Moves between points:
z326: v>z809, s>z591, c>z945, j>z735, i>z860
z602: v>z146, s>z466, c>z230, j>z731, i>z879
z592: v>z735, s>z108, c>z146, j>z375, i>z602
z978: v>z856, s>z522, c>z190, j>z55, i>z954
z544: v>z401, s>z178, c>z355, j>z383, i>z297
z334: v>z336, s>z945, c>z735, j>z860, i>z592
z856: v>z394, s>z390, c>z838, j>z522, i>z190
z346: v>z348, s>z470, c>z232, j>z366, i>z390
z497: v>z51, s>z190, c>z55, j>z954, i>z809
z73: v>z288, s>z807, c>z327, j>z969, i>z342
z8: v>z73, s>z969, c>z342, j>z393, i>z475
z969: v>z807, s>z424, c>z8, j>z217, i>z519
z648: v>z603, s>z50, c>z491, j>z514, i>z401
z556: v>z985, s>z502, c>z456, j>z741, i>z444
z55: v>z522, s>z497, c>z477, j>z604, i>z468
z212: v>z346, s>z366, c>z390, j>z838, i>z522
z43: v>z251, s>z879, c>z263, j>z322, i>z361
z477: v>z978, s>z55, c>z954, j>z809, i>z336
z361: v>z263, s>z989, c>z12, j>z288, i>z157
z728: v>z544, s>z383, c>z297, j>z101, i>z93
z604: v>z497, s>z954, c>z809, j>z336, i>z326
z152: v>z566, s>z260, c>z50, j>z491, i>z514
z260: v>z91, s>z603, c>z152, j>z648, i>z625
z458: v>z625, s>z401, c>z797, j>z544, i>z635
z977: v>z217, s>z475, c>z229, j>z985, i>z541
z826: v>z860, s>z146, c>z375, j>z602, i>z251
z146: v>z36, s>z592, c>z826, j>z466, i>z230
z12: v>z122, s>z361, c>z372, j>z661, i>z807
z429: v>z977, s>z985, c>z541, j>z556, i>z740
z108: v>z334, s>z860, c>z592, j>z826, i>z466
z919: v>z341, s>z93, c>z369, j>z771, i>z348
z502: v>z574, s>z541, c>z556, j>z740, i>z962
z190: v>z838, s>z978, c>z497, j>z477, i>z604
z36: v>z326, s>z735, c>z860, j>z592, i>z826
z157: v>z12, s>z661, c>z807, j>z327, i>z969
z375: v>z108, s>z826, c>z466, j>z230, i>z731
z807: v>z372, s>z157, c>z73, j>z424, i>z8
z740: v>z541, s>z456, c>z741, j>z444, i>z91
z178: v>z160, s>z797, c>z544, j>z635, i>z728
z468: v>z477, s>z809, c>z336, j>z326, i>z334
z574: v>z519, s>z229, c>z985, j>z541, i>z556
z954: v>z190, s>z477, c>z604, j>z468, i>z591
z591: v>z604, s>z336, c>z326, j>z334, i>z36
z160: v>z648, s>z514, c>z401, j>z797, i>z544
z336: v>z954, s>z468, c>z591, j>z945, i>z735
z390: v>z232, s>z212, c>z856, j>z51, i>z978
z383: v>z178, s>z635, c>z728, j>z341, i>z335
z372: v>z322, s>z12, c>z288, j>z157, i>z73
z795: v>z335, s>z369, c>z771, j>z348, i>z858
z122: v>z269, s>z263, c>z322, j>z361, i>z372
z945: v>z468, s>z326, c>z334, j>z36, i>z108
z566: v>z962, s>z91, c>z616, j>z260, i>z50
z263: v>z731, s>z43, c>z122, j>z989, i>z12
z957: v>z919, s>z771, c>z348, j>z858, i>z346
z366: v>z470, s>z394, c>z212, j>z856, i>z51
z735: v>z591, s>z334, c>z36, j>z108, i>z146
z797: v>z514, s>z458, c>z178, j>z355, i>z383
z661: v>z361, s>z288, c>z157, j>z73, i>z424
z424: v>z157, s>z327, c>z969, j>z342, i>z393
z635: v>z797, s>z355, c>z383, j>z297, i>z101
z962: v>z556, s>z741, c>z444, j>z91, i>z616
z91: v>z741, s>z244, c>z566, j>z603, i>z152
z514: v>z50, s>z625, c>z160, j>z458, i>z178
z230: v>z826, s>z602, c>z251, j>z269, i>z43
z393: v>z969, s>z217, c>z519, j>z977, i>z574
z51: v>z212, s>z838, c>z522, j>z190, i>z55
z322: v>z879, s>z122, c>z989, j>z12, i>z288
z348: v>z369, s>z957, c>z102, j>z470, i>z232
z355: v>z458, s>z544, c>z635, j>z728, i>z341
z879: v>z230, s>z269, c>z43, j>z122, i>z989
z809: v>z55, s>z604, c>z468, j>z591, i>z945
z989: v>z43, s>z322, c>z361, j>z372, i>z661
z466: v>z592, s>z375, c>z602, j>z251, i>z269
z394: v>z858, s>z232, c>z366, j>z390, i>z838
z541: v>z229, s>z429, c>z502, j>z456, i>z741
z860: v>z945, s>z36, c>z108, j>z146, i>z375
z341: v>z635, s>z297, c>z101, j>z93, i>z369
z603: v>z244, s>z616, c>z260, j>z50, i>z491
z50: v>z616, s>z152, c>z648, j>z625, i>z160
z335: v>z728, s>z101, c>z93, j>z369, i>z771
z838: v>z366, s>z856, c>z51, j>z978, i>z497
z616: v>z444, s>z566, c>z603, j>z152, i>z648
z444: v>z456, s>z962, c>z244, j>z566, i>z603
z229: v>z393, s>z977, c>z574, j>z429, i>z502
z741: v>z502, s>z740, c>z962, j>z244, i>z566
z522: v>z390, s>z51, c>z978, j>z497, i>z477
z232: v>z102, s>z346, c>z394, j>z212, i>z856
z456: v>z429, s>z556, c>z740, j>z962, i>z244
z93: v>z297, s>z335, c>z919, j>z795, i>z957
z288: v>z989, s>z372, c>z661, j>z807, i>z327
z297: v>z355, s>z728, c>z341, j>z335, i>z919
z269: v>z602, s>z731, c>z879, j>z263, i>z322
z625: v>z152, s>z491, c>z514, j>z401, i>z797
z327: v>z661, s>z73, c>z424, j>z8, i>z217
z101: v>z383, s>z341, c>z335, j>z919, i>z795
z475: v>z342, s>z519, c>z977, j>z574, i>z429
z102: v>z795, s>z348, c>z858, j>z346, i>z394
z985: v>z475, s>z574, c>z429, j>z502, i>z456
z342: v>z327, s>z8, c>z217, j>z519, i>z977
z251: v>z375, s>z230, c>z731, j>z879, i>z263
z858: v>z771, s>z102, c>z470, j>z232, i>z366
z519: v>z8, s>z393, c>z475, j>z229, i>z985
z731: v>z466, s>z251, c>z269, j>z43, i>z122
z491: v>z260, s>z648, c>z625, j>z160, i>z458
z401: v>z491, s>z160, c>z458, j>z178, i>z355
z771: v>z93, s>z795, c>z957, j>z102, i>z470
z217: v>z424, s>z342, c>z393, j>z475, i>z229
z244: v>z740, s>z444, c>z91, j>z616, i>z260
z470: v>z957, s>z858, c>z346, j>z394, i>z212
z369: v>z101, s>z919, c>z795, j>z957, i>z102

The rows follow the links: the fewer symbols apart two points are, the more alike their rows tend to be.

Each row is also shifted at random along 2 hidden directions that mean nothing.

Some points, each with a row of numbers:
z178: -33 -13 -8 -21 +35 +62 +30 -25 +15 +9 +40 +17 +3 +12 -36 +5 +32 -17 +6 -13 -5 +28 +27 -5 -21 -14 -8 +12 +21 -17 +7 +22 -19 -26 +45 -32 -11 +12 +4
z401: -20 +7 -19 -16 +21 +53 +19 -30 +11 -6 +43 +25 +4 +2 -45 +9 +26 -9 +1 -1 +0 +21 +21 -9 -16 -15 -5 -7 +23 -13 +2 +34 -14 -29 +48 -28 -13 0 +4
z985: -85 +27 0 +5 -54 +11 -35 -16 +14 +1 +4 -24 -2 -46 -14 +4 -22 +20 -17 -10 -6 -15 -8 -10 +5 +13 +33 -2 +16 +12 -7 +11 -5 +17 -5 +1 -6 -24 -9
z375: +37 +13 -8 -9 +3 -30 +16 +10 +13 +6 -14 +4 +1 -17 -1 +16 -4 +3 +12 +27 +6 -42 -44 -29 +21 +12 -8 -17 -17 +16 -27 +1 +22 -12 +21 -9 +11 -32 -29
z326: -13 -3 +43 -7 -2 +20 +25 +29 +1 +16 -30 -4 +36 +27 +41 +7 +10 -16 +7 +24 +18 +3 -10 +12 +11 +30 -28 -13 -10 -8 +6 -14 -4 +13 +30 +11 -1 -2 +3
z394: +12 -31 +35 -8 +18 +16 +22 +26 -8 +6 +12 -32 +2 +33 +7 +2 -1 -12 +13 +4 +0 +24 +33 +31 +5 +4 -7 -5 +12 -41 +18 +12 +9 -18 -14 +18 -24 +22 +27
z826: -38 +6 +23 -17 -4 +13 +33 +13 +20 +17 -16 -2 +10 -24 -19 +21 +0 -1 +20 +27 +19 -41 -28 -20 +12 +33 -13 -33 -12 +16 -32 +5 +12 -21 +45 -18 -4 -33 -24
z731: -41 -27 +24 -23 +22 +17 +50 +11 +36 +50 -35 -1 -11 -17 -3 +16 +22 -14 +21 -18 -1 -22 -16 -20 -17 +29 -16 +10 -5 +19 -21 -15 -4 -9 +46 -37 +9 -10 -28
z648: -37 +38 -27 -11 -5 +20 -23 -44 -15 -24 +29 +40 +14 -5 -20 +8 -1 +14 -8 +14 +8 +12 -3 -7 +6 -25 -9 -22 +21 -10 +3 +34 -14 -21 +10 -8 -12 +5 +17
z797: -25 +14 -47 -11 +33 +7 +7 -26 -3 -24 +57 +27 -2 +13 -29 +4 +22 -13 -6 +4 -3 +15 +6 -15 -2 -30 -2 +4 +8 -8 +7 +27 +3 -21 +17 -10 -1 -2 +2
z55: +26 -1 +13 +17 -15 +26 +10 +31 +8 -21 +26 -40 +23 +23 +1 -17 -6 -17 -14 +32 +14 -7 +3 +1 +15 +20 +10 -15 -29 -8 +3 +3 +21 +15 +12 +21 -5 -22 -5
z962: -43 +44 -37 +2 -10 -10 -22 -25 +2 -18 +25 +32 +2 -14 +15 +3 +23 -8 -25 +2 -1 +19 +21 -13 -16 -9 +22 +19 +2 +6 +17 -9 -11 +28 +18 +14 +16 -13 -13
z574: +43 +12 -13 +8 -41 -18 -45 -19 +12 +2 -17 -20 -18 -40 +16 -3 -28 +29 -22 -38 -26 +2 -28 -8 +8 -3 +32 +16 +19 +12 +7 +2 -8 +33 -31 +12 -3 -3 -4
z807: -33 -23 +53 -13 -10 +44 +26 +6 +23 +56 -49 -1 -29 -49 -25 +14 +13 +2 +24 -32 0 -10 +45 -2 -59 +49 +7 +3 +15 +21 -23 -34 -34 -10 +33 -30 +6 -3 -15
z838: +116 -9 +1 +19 -11 -21 -15 +15 -16 -25 +16 -49 +6 +30 +22 -21 -34 +7 -13 +14 -12 +5 -31 +20 +48 -15 +1 +0 -5 -18 +13 +16 +26 +18 -51 +29 -12 +12 +17
z369: +74 -15 -32 +25 +14 -10 -18 -3 -37 -45 +36 +0 -2 +32 -24 -27 -16 +2 -7 +11 -1 +8 +16 +19 +8 -37 -2 -5 -19 -5 +7 +12 +11 -13 -51 +11 -3 +23 +30
z458: +80 +33 -88 +4 +35 -68 -28 -35 -23 -56 +63 +37 -8 +20 -3 -9 +16 +2 -17 +14 -11 +4 -21 -25 +33 -65 +2 +15 -6 -8 +13 +28 +26 +0 -23 +13 +13 -3 -3
z616: -1 +51 -46 +1 -4 -44 -44 -41 -25 -36 +15 +54 +5 +7 +34 +8 +6 +10 -23 +7 -3 +27 -11 +3 +10 -38 -1 +11 +11 -8 +25 +2 -13 +16 -17 +20 +7 +11 +10
z541: +5 +28 -30 +15 -44 -4 -40 -19 +8 -13 +11 -13 -7 -35 -4 -4 -11 +18 -27 -16 -13 -2 -5 -13 -4 +3 +38 +10 +8 +15 +3 +4 -5 +33 -5 +8 +2 -23 -16
z101: +36 -53 +21 +4 +18 +84 +13 -15 -3 +13 +4 -2 +13 +37 -26 -28 0 -6 +6 -30 -11 +35 +18 +30 -23 -14 -20 +10 +14 -11 +7 +12 -35 -15 -9 -29 -25 +50 +34
z514: +20 +13 -21 -13 +10 +51 +2 -41 +6 -8 +35 +29 +11 -2 -34 +8 +9 -1 +1 -4 -2 +16 +10 -10 -10 -21 -7 -2 +25 -10 +5 +33 -20 -18 +37 -22 -12 -1 +9
z519: -44 +19 -7 -4 -17 -65 -35 -7 -7 +3 -23 -5 -28 -40 +27 +18 -19 +24 -4 -20 -16 -10 -16 -7 +10 -7 +28 +11 +18 +6 +0 -8 +3 +12 -39 +18 +12 -8 -8
z957: +98 -6 -24 +17 +26 -23 -5 +10 -35 -42 +40 -1 -9 +32 -17 -18 -2 -3 -3 +14 +0 +6 +34 +15 +1 -31 +2 -4 -15 -14 +13 -1 +19 -18 -41 +23 +6 +18 +21
z444: -47 +35 -19 -3 -8 +12 -17 -21 +5 -6 +13 +34 +6 -6 +14 +9 +29 -9 -17 -10 +0 +30 +28 -9 -29 -1 +11 +24 +12 -1 +21 -10 -25 +23 +32 +6 +5 -5 -7
z795: +81 -34 +5 +14 +11 +45 +3 +2 -22 -13 +24 -6 +5 +26 -35 -22 0 -3 +3 -1 +3 +18 +40 +24 -16 -16 -7 -3 -5 -14 +8 +4 -9 -23 -18 -7 -10 +29 +28
z771: +10 -16 +6 +11 +18 +38 +14 +6 -19 -19 +31 -9 +4 +22 -42 -11 +2 -6 +5 +15 +11 +9 +53 +19 -17 -10 +2 -17 -6 -13 +1 +8 +4 -32 -11 +1 -10 +17 +26
z603: +65 +20 -17 -13 -2 +14 -29 -42 -13 -1 -3 +49 +12 +6 +25 +7 +7 +8 -12 -20 -5 +44 -9 +7 -10 -27 -14 +19 +33 -10 +22 +6 -42 +16 +1 -3 -6 +26 +15
z954: +29 -6 +23 +6 -9 +38 +24 +32 +17 -1 +19 -35 +26 +23 +10 -10 +12 -27 -10 +26 +12 +1 +13 +6 +5 +31 +1 -10 -25 -9 +5 -5 +15 +20 +35 +15 -2 -17 -8
z456: -18 +36 -29 +10 -24 +9 -26 -23 +13 -13 +27 +10 +1 -22 -3 +1 +16 -3 -28 -9 -6 +9 +18 -16 -26 +3 +36 +15 +4 +14 +13 -3 -12 +34 +22 +10 +7 -25 -19
z466: +33 +10 -15 -9 +9 -43 +16 +7 +17 +3 -14 +6 -3 -15 -2 +15 +4 +0 +9 +15 +5 -40 -40 -29 +23 +11 -7 -5 -22 +20 -29 -1 +29 -4 +20 -6 +21 -31 -28
z297: -60 -13 -37 +15 +28 -12 -9 -10 -26 -36 +38 +13 +6 +36 -17 -23 -7 0 -6 +8 -8 +13 -9 +11 +13 -47 -16 +3 -8 -12 +5 +17 +10 -15 -38 +1 -2 +22 +21
z12: +24 -20 +4 +10 -17 -36 -12 +3 -5 +15 -53 +0 -17 -27 +5 -7 -20 +22 +5 -20 -6 -30 -28 -2 -5 +9 0 +9 -17 +38 -18 -31 -7 +11 -31 -14 +13 +4 -8
z355: -23 -29 -1 -18 +34 +64 +32 -21 +15 +16 +30 +14 +6 +26 -30 -5 +30 -24 +7 -21 -10 +39 +25 +3 -23 -21 -14 +17 +20 -21 +9 +23 -22 -23 +34 -30 -15 +26 +11
z152: +51 +17 -11 -13 -5 +34 -25 -45 -9 +3 0 +45 +18 +0 +5 +4 -2 +12 -12 -17 -5 +36 -5 +8 -10 -24 -14 +6 +36 -15 +15 +18 -44 -3 +5 -12 -15 +25 +20

Start here and follow the symbols in turn, left to right. Where do you end up?
Answer with the point's name.
-96 -22 -9 +1 +31 +38 +15 -13 -8 -12 +31 +11 +6 +31 -30 -11 +6 -10 +6 -2 -2 +24 +13 +13 -3 -23 -20 +5 +3 -12 +5 +22 -8 -22 -3 -17 -11 +24 +19
v c => z355
-81 -19 +43 -14 +21 +34 +37 +33 -10 +3 +21 -36 -1 +24 -14 +9 +9 -17 +20 +18 +14 +17 +53 +29 -7 +13 -6 -20 +13 -41 +10 +13 +10 -36 +7 +11 -17 +12 +22
c i v => z366
-24 -14 -11 -5 +23 -51 +19 +13 +16 +21 -29 +11 -19 -4 +15 +3 +11 -6 +14 -10 -5 -25 -39 -24 +10 +5 -9 +17 -18 +22 -20 -15 +14 +6 +10 -16 +23 -11 -29
i c s => z322
+2 -16 +14 -1 +30 +23 +24 +19 -16 -10 +34 -12 -7 +25 -25 +4 +13 -16 +10 +14 +11 +12 +64 +22 -18 -4 +1 -13 0 -25 +9 +1 +8 -35 +0 +3 -3 +8 +17
c v => z771
+50 +16 +0 -6 -5 -35 +7 +9 +1 -3 -16 +3 +8 -15 +7 +14 -15 +12 +9 +30 +11 -43 -53 -18 +35 +9 -13 -25 -21 +16 -25 +5 +24 -5 +8 -2 +5 -32 -16
i s v => z146
-98 +9 +6 +20 -24 +7 -3 +30 -11 -38 +35 -54 +26 +16 -13 -12 -29 +5 -8 +52 +19 -27 -11 +10 +43 +10 +9 -45 -26 -11 -8 +23 +46 -5 -15 +31 -12 -28 +8
i i j => z945
+54 +1 +9 +17 -10 +20 +14 +31 +12 -15 +22 -39 +23 +28 +10 -10 +3 -19 -17 +31 +12 -3 +7 +2 +12 +17 +7 -12 -26 -5 +5 +0 +19 +24 +17 +22 -5 -18 -8
s s i => z809
+15 +16 -9 +11 -45 +16 -34 -24 +20 +8 -5 -20 -5 -40 -5 -6 -17 +18 -23 -30 -17 +5 -6 -11 -9 +11 +36 +15 +19 +19 +3 +2 -14 +33 -2 -1 -5 -15 -9
c j => z456
+25 -5 -2 +2 +34 -22 +14 +22 -24 -30 +39 -9 -9 +28 -8 0 +13 -11 +8 +21 +1 +10 +45 +20 +2 -16 -1 -7 -7 -27 +11 +1 +24 -26 -23 +26 +6 +10 +16
j v i => z394
-5 +29 -18 -3 -11 +36 -8 -22 +16 +7 +15 +23 +2 -13 +6 -2 +26 -13 -25 -17 -8 +30 +34 -11 -39 +12 +21 +26 +15 +6 +17 -8 -27 +30 +39 -1 +4 -4 -14
i v s v => z502
+62 -28 -27 +4 +42 +16 +3 -22 -7 -10 +27 +17 -3 +39 -3 -20 +14 -11 -4 -22 -16 +39 -2 +6 0 -44 -18 +30 +8 -16 +20 +16 -14 -8 -19 -18 -8 +37 +16
i s c => z335
+106 -33 -28 +1 +47 +18 +6 -32 +2 +1 +24 +21 0 +40 -4 -13 +19 -17 +1 -36 -24 +46 +2 +5 -9 -40 -16 +40 +20 -18 +25 +16 -18 -1 -5 -21 -9 +43 +15
s c j j => z335
-18 -7 +8 +3 +12 -22 +2 +31 -21 -22 +23 -37 -3 +33 +15 -2 -16 -5 +1 +27 +2 +8 +9 +24 +34 -16 -2 -15 +1 -38 +13 +12 +34 -17 -41 +32 -12 +9 +21
i s => z838
-182 -12 +7 -10 +16 -25 +27 +20 +14 +18 -28 -1 -7 -17 -5 +15 +7 -5 +18 +11 +4 -40 -27 -23 +5 +22 -12 -11 -24 +24 -30 -11 +19 -14 +23 -19 +15 -23 -25
i i => z661
+44 +13 -15 +24 -18 -23 -12 +26 -6 -43 +37 -39 +24 +26 +7 -20 -15 -4 -19 +44 +10 -18 -19 +0 +42 +1 +14 -16 -35 -6 +2 +11 +47 +23 -20 +38 +2 -26 -7
j j s c => z468
+2 -11 +55 -8 -5 +61 +42 +34 +18 +26 -12 -21 +27 +30 +23 +1 +20 -30 +3 +18 +15 +13 +20 +13 -13 +48 -16 -8 -16 -11 +10 -19 -9 +19 +57 +10 -9 -5 -7
i c v i => z36
+67 +1 +32 -7 -15 -1 +6 +10 +1 +17 -43 +1 +25 0 +21 +10 -15 +10 +9 +18 +10 -20 -50 +4 +29 +21 -29 -24 -8 +5 -15 +0 +3 -2 +7 -2 -5 -5 +2
i j => z230
